Below are the code and all the weights of a small trained network. Each question names an input and a class and asks about switching units off, where a switched-off unit gives its printed mean instead of its output.

import numpy as np


def w(rows, s, z=0):
    codes = np.array(rows[::2]) - 128.0
    scale = np.full(codes.shape[1], s)
    scale[-1] = z or s
    return codes * scale


def norm(h):
    return h / np.sqrt((h * h).mean(-1, keepdims=True) + 1e-5)


def f(y):
    return y / 2 * (1 + np.tanh(0.7978845608 * (y + 0.044715 * y**3)))


def log_softmax(a):
    a = a - a.max(-1, keepdims=True)
    return a - np.log(np.exp(a).sum(-1, keepdims=True))


def net(x, mask):
    res = np.array(x, float).reshape(1, 7) / 4 @ E
    u = 0
    for l in range(4):
        y = f(norm(res) @ A[l][:, :-1].T + A[l][:, -1])
        res = res + np.where(mask[u : u + 16], y, B[l][:, -1]) @ B[l][:, :-1]
        u += 16
    return log_softmax(norm(res)[-1] @ U[:, :-1].T + U[:, -1])


A, B = {}, {}
E = w([
[128,128,128,128,126],'x0',
[130,90,50,254,209],'x1',
[241,35,127,120,59],'x2',
[243,193,52,32,217],'x3',
[129,129,130,127,129],'x4',
[132,186,48,139,55],'x5',
[185,190,207,210,132],'x6',
],0.0065)
A[0] = w([
[91,162,167,103,226,149],'L0N1',
[179,45,76,170,127,91],'L0N2',
[70,123,98,155,196,147],'L0N3',
[196,123,28,160,220,139],'L0N4',
[111,47,36,72,127,51],'L0N5',
[64,85,61,86,153,65],'L0N6',
[220,133,112,152,53,173],'L0N7',
[186,211,26,147,51,70],'L0N8',
[158,146,117,185,175,3],'L0N9',
[107,198,120,87,157,246],'L0N10',
[109,171,90,167,86,133],'L0N11',
[107,49,43,61,159,75],'L0N12',
[148,175,167,35,112,109],'L0N13',
[247,217,196,221,145,87],'L0N14',
[164,93,195,76,244,185],'L0N15',
[164,43,189,121,192,172],'L0N16',
],0.011,0.0026)
B[0] = w([
[108,204,120,185,105,208],'L0N1',
[189,54,119,151,142,193],'L0N2',
[147,156,121,225,137,203],'L0N3',
[239,157,82,103,152,255],'L0N4',
[69,119,194,77,187,195],'L0N5',
[89,168,219,116,187,187],'L0N6',
[118,27,104,49,121,210],'L0N7',
[48,171,21,100,87,218],'L0N8',
[130,120,147,157,176,149],'L0N9',
[158,220,130,156,132,220],'L0N10',
[81,137,117,188,125,168],'L0N11',
[66,141,171,69,193,205],'L0N12',
[255,151,165,150,90,202],'L0N13',
[29,138,219,35,250,244],'L0N14',
[87,157,30,80,93,219],'L0N15',
[69,116,47,94,79,198],'L0N16',
],0.019,0.0057)
A[1] = w([
[90,36,146,200,119,157],'L1N1',
[34,70,194,213,58,141],'L1N2',
[154,129,124,132,133,85],'L1N3',
[146,147,192,91,17,30],'L1N4',
[122,118,120,183,233,83],'L1N5',
[141,155,165,94,59,52],'L1N6',
[184,113,109,176,139,68],'L1N7',
[79,138,185,102,173,5],'L1N8',
[123,72,71,185,241,92],'L1N9',
[163,133,111,131,141,7],'L1N10',
[125,48,67,134,142,93],'L1N11',
[188,57,43,230,223,65],'L1N12',
[139,161,111,212,126,116],'L1N13',
[24,152,9,133,141,77],'L1N14',
[205,105,143,104,112,114],'L1N15',
[90,105,100,145,211,64],'L1N16',
],0.012,0.0027)
B[1] = w([
[155,142,60,62,175,186],'L1N1',
[176,216,59,67,190,228],'L1N2',
[136,123,119,128,139,116],'L1N3',
[176,151,166,113,81,166],'L1N4',
[172,96,192,139,144,201],'L1N5',
[163,124,151,126,96,149],'L1N6',
[161,128,131,127,150,120],'L1N7',
[102,133,155,100,146,188],'L1N8',
[125,151,160,86,45,207],'L1N9',
[139,135,114,118,138,114],'L1N10',
[78,109,137,154,112,174],'L1N11',
[203,132,193,117,58,183],'L1N12',
[117,85,132,188,132,187],'L1N13',
[90,153,128,91,4,253],'L1N14',
[143,89,119,159,146,139],'L1N15',
[134,140,158,96,87,194],'L1N16',
],0.028,0.0057)
A[2] = w([
[192,104,169,135,93,84],'L2N1',
[49,97,145,157,114,124],'L2N2',
[180,121,157,146,105,46],'L2N3',
[108,113,185,88,166,71],'L2N4',
[139,129,134,126,123,85],'L2N5',
[169,143,58,127,174,2],'L2N6',
[123,102,89,131,130,103],'L2N7',
[131,11,96,132,174,122],'L2N8',
[99,141,118,248,164,31],'L2N9',
[97,115,102,122,58,67],'L2N10',
[138,131,85,136,152,97],'L2N11',
[105,125,174,107,164,82],'L2N12',
[126,126,143,131,137,82],'L2N13',
[172,141,58,130,177,29],'L2N14',
[95,106,225,146,73,121],'L2N15',
[148,114,74,166,61,92],'L2N16',
],0.016,0.0032)
B[2] = w([
[158,122,163,141,106,210],'L2N1',
[185,126,105,115,145,150],'L2N2',
[160,105,141,124,123,168],'L2N3',
[94,166,164,116,132,253],'L2N4',
[130,123,129,133,129,123],'L2N5',
[142,102,87,102,153,169],'L2N6',
[121,112,131,138,127,121],'L2N7',
[88,89,149,194,117,177],'L2N8',
[126,197,87,253,163,162],'L2N9',
[124,162,112,127,60,220],'L2N10',
[141,106,117,128,146,124],'L2N11',
[101,139,153,106,135,208],'L2N12',
[124,132,121,121,131,108],'L2N13',
[138,92,84,102,151,172],'L2N14',
[155,149,72,95,166,224],'L2N15',
[75,123,157,69,143,198],'L2N16',
],0.035,0.0036)
A[3] = w([
[141,88,144,172,175,1],'L3N1',
[201,104,154,128,92,108],'L3N2',
[101,112,93,132,194,94],'L3N3',
[102,113,83,121,159,110],'L3N4',
[159,110,133,153,110,47],'L3N5',
[203,121,158,125,98,67],'L3N6',
[153,195,150,100,88,79],'L3N7',
[89,188,115,209,137,98],'L3N8',
[181,111,155,141,168,76],'L3N9',
[113,133,69,134,91,117],'L3N10',
[120,132,110,104,160,22],'L3N11',
[95,79,173,58,102,210],'L3N12',
[56,8,146,142,60,142],'L3N13',
[189,127,12,97,188,18],'L3N14',
[80,112,151,95,156,78],'L3N15',
[110,11,108,147,120,121],'L3N16',
],0.016,0.0025)
B[3] = w([
[138,143,147,94,110,120],'L3N1',
[163,146,167,169,131,169],'L3N2',
[161,128,133,131,107,141],'L3N3',
[170,149,139,135,139,144],'L3N4',
[142,174,149,123,127,125],'L3N5',
[157,102,154,160,129,171],'L3N6',
[130,16,141,140,122,254],'L3N7',
[110,44,119,180,165,172],'L3N8',
[138,160,122,117,79,135],'L3N9',
[124,135,80,115,100,166],'L3N10',
[135,122,139,96,134,141],'L3N11',
[105,159,154,213,164,243],'L3N12',
[158,147,82,253,161,174],'L3N13',
[179,135,68,97,207,188],'L3N14',
[118,150,171,133,154,175],'L3N15',
[109,146,104,197,203,147],'L3N16',
],0.029,0.0089)
U = w([
[63,164,195,70,197,89],'0',
[250,73,183,147,85,96],'1',
[202,128,6,51,195,108],'2',
[130,141,97,135,124,245],'3',
[90,133,45,113,43,122],'4',
[113,119,72,244,178,93],'5',
],0.013,0.012)

Each question gives the input, the list of numbers given to net, and the class t.
The units are the neurons (one row each of A and B). Each row of codes is followed by its name. A weight is (code - 128) times the scale printed after its matrix; where a second scale follows, it is the last column's (A, B and U).
mask holds one flag per neuron, layer by layer. A switched-off neuron (its flag False) gives its mean, the last column of its row in B, instead of its output. The means were averaged over made-up inputs and are rounded, as every weight is.
A unit's drop is (log p(t) with every unit on - log p(t) with that unit switched off) / (log p(t) with every unit on - log p(t) with every unit switched off).
The circuit of an input: a set's keep is (log p(t) with only the set's units on - log p(t) with every unit switched off) / (log p(t) with every unit on - log p(t) with every unit switched off). Starting from the 12 units with the biggest drops (on a tie, the unit counted first), units are removed one at a time, each time the one whose removal leaves the highest keep (on an exact tie, the one counted first), for as long as the keep stays at least 0.8.
circuit, biggest first: the units of the circuit, biggest drop first
unit that matters most: the unit with the biggest drop
top k neurons: the k neurons with the biggest drops, biggest first
k most important neurons of layer l: the k neurons of layer l with the biggest drops, biggest first
input [-1,6,-5,6,6,0,-6], class 0: most important neuron of layer 3 => L3N14
input [4,5,-1,2,-3,-8,7], class 4: circuit, biggest first => L0N16, L1N14
input [7,5,8,-7,8,8,1], class 4: 2 most important neurons of layer 0 => L0N8, L0N13
input [-5,0,0,7,0,-5,-8], class 0: 3 most important neurons of layer 0 => L0N12, L0N5, L0N6
input [3,-7,5,7,6,6,6], class 1: top 4 neurons => L0N13, L1N2, L0N4, L1N4
input [-5,-4,-7,3,-7,-8,5], class 4: circuit, biggest first => L0N15, L1N14
input [3,5,7,2,4,-3,-5], class 5: 3 most important neurons of layer 0 => L0N2, L0N14, L0N16
input [-1,8,-2,-1,-3,2,7], class 1: top 3 neurons => L0N4, L1N12, L0N12
input [-4,-7,-4,-3,5,-8,3], class 4: 3 most important neurons of layer 0 => L0N15, L0N16, L0N1
input [5,-4,6,-4,-1,-5,4], class 5: 2 most important neurons of layer 1 => L1N9, L1N14
input [0,8,-7,-5,-1,8,8], class 0: 3 most important neurons of layer 0 => L0N14, L0N4, L0N15
input [-7,-7,7,-1,7,-1,-6], class 1: 3 most important neurons of layer 0 => L0N14, L0N13, L0N2
input [5,7,-2,-8,-5,-4,-2], class 2: top 2 neurons => L1N2, L1N1
input [4,-2,-8,-1,4,-5,-6], class 5: top 3 neurons => L0N1, L0N14, L0N3
input [3,-5,5,5,3,8,-2], class 4: unit that matters most => L0N8
input [1,-7,-4,7,-1,1,-3], class 1: top 2 neurons => L0N13, L1N2
input [5,-6,8,1,6,2,2], class 5: top 2 neurons => L0N7, L0N10
input [1,5,-1,-3,6,-5,-4], class 1: top 2 neurons => L0N3, L0N14
input [7,8,8,-4,4,1,-3], class 1: top 4 neurons => L1N12, L1N9, L2N1, L0N15
input [-2,1,-4,-4,0,6,-8], class 0: unit that matters most => L0N6
input [7,4,-6,-8,5,6,-2], class 2: top 2 neurons => L0N4, L1N2
input [7,5,-7,-8,-5,-5,-5], class 2: top 2 neurons => L0N4, L0N14
input [4,6,5,6,2,-4,-7], class 0: top 3 neurons => L0N12, L0N5, L1N2
input [-2,-1,8,-5,1,2,-3], class 5: top 2 neurons => L0N7, L2N8
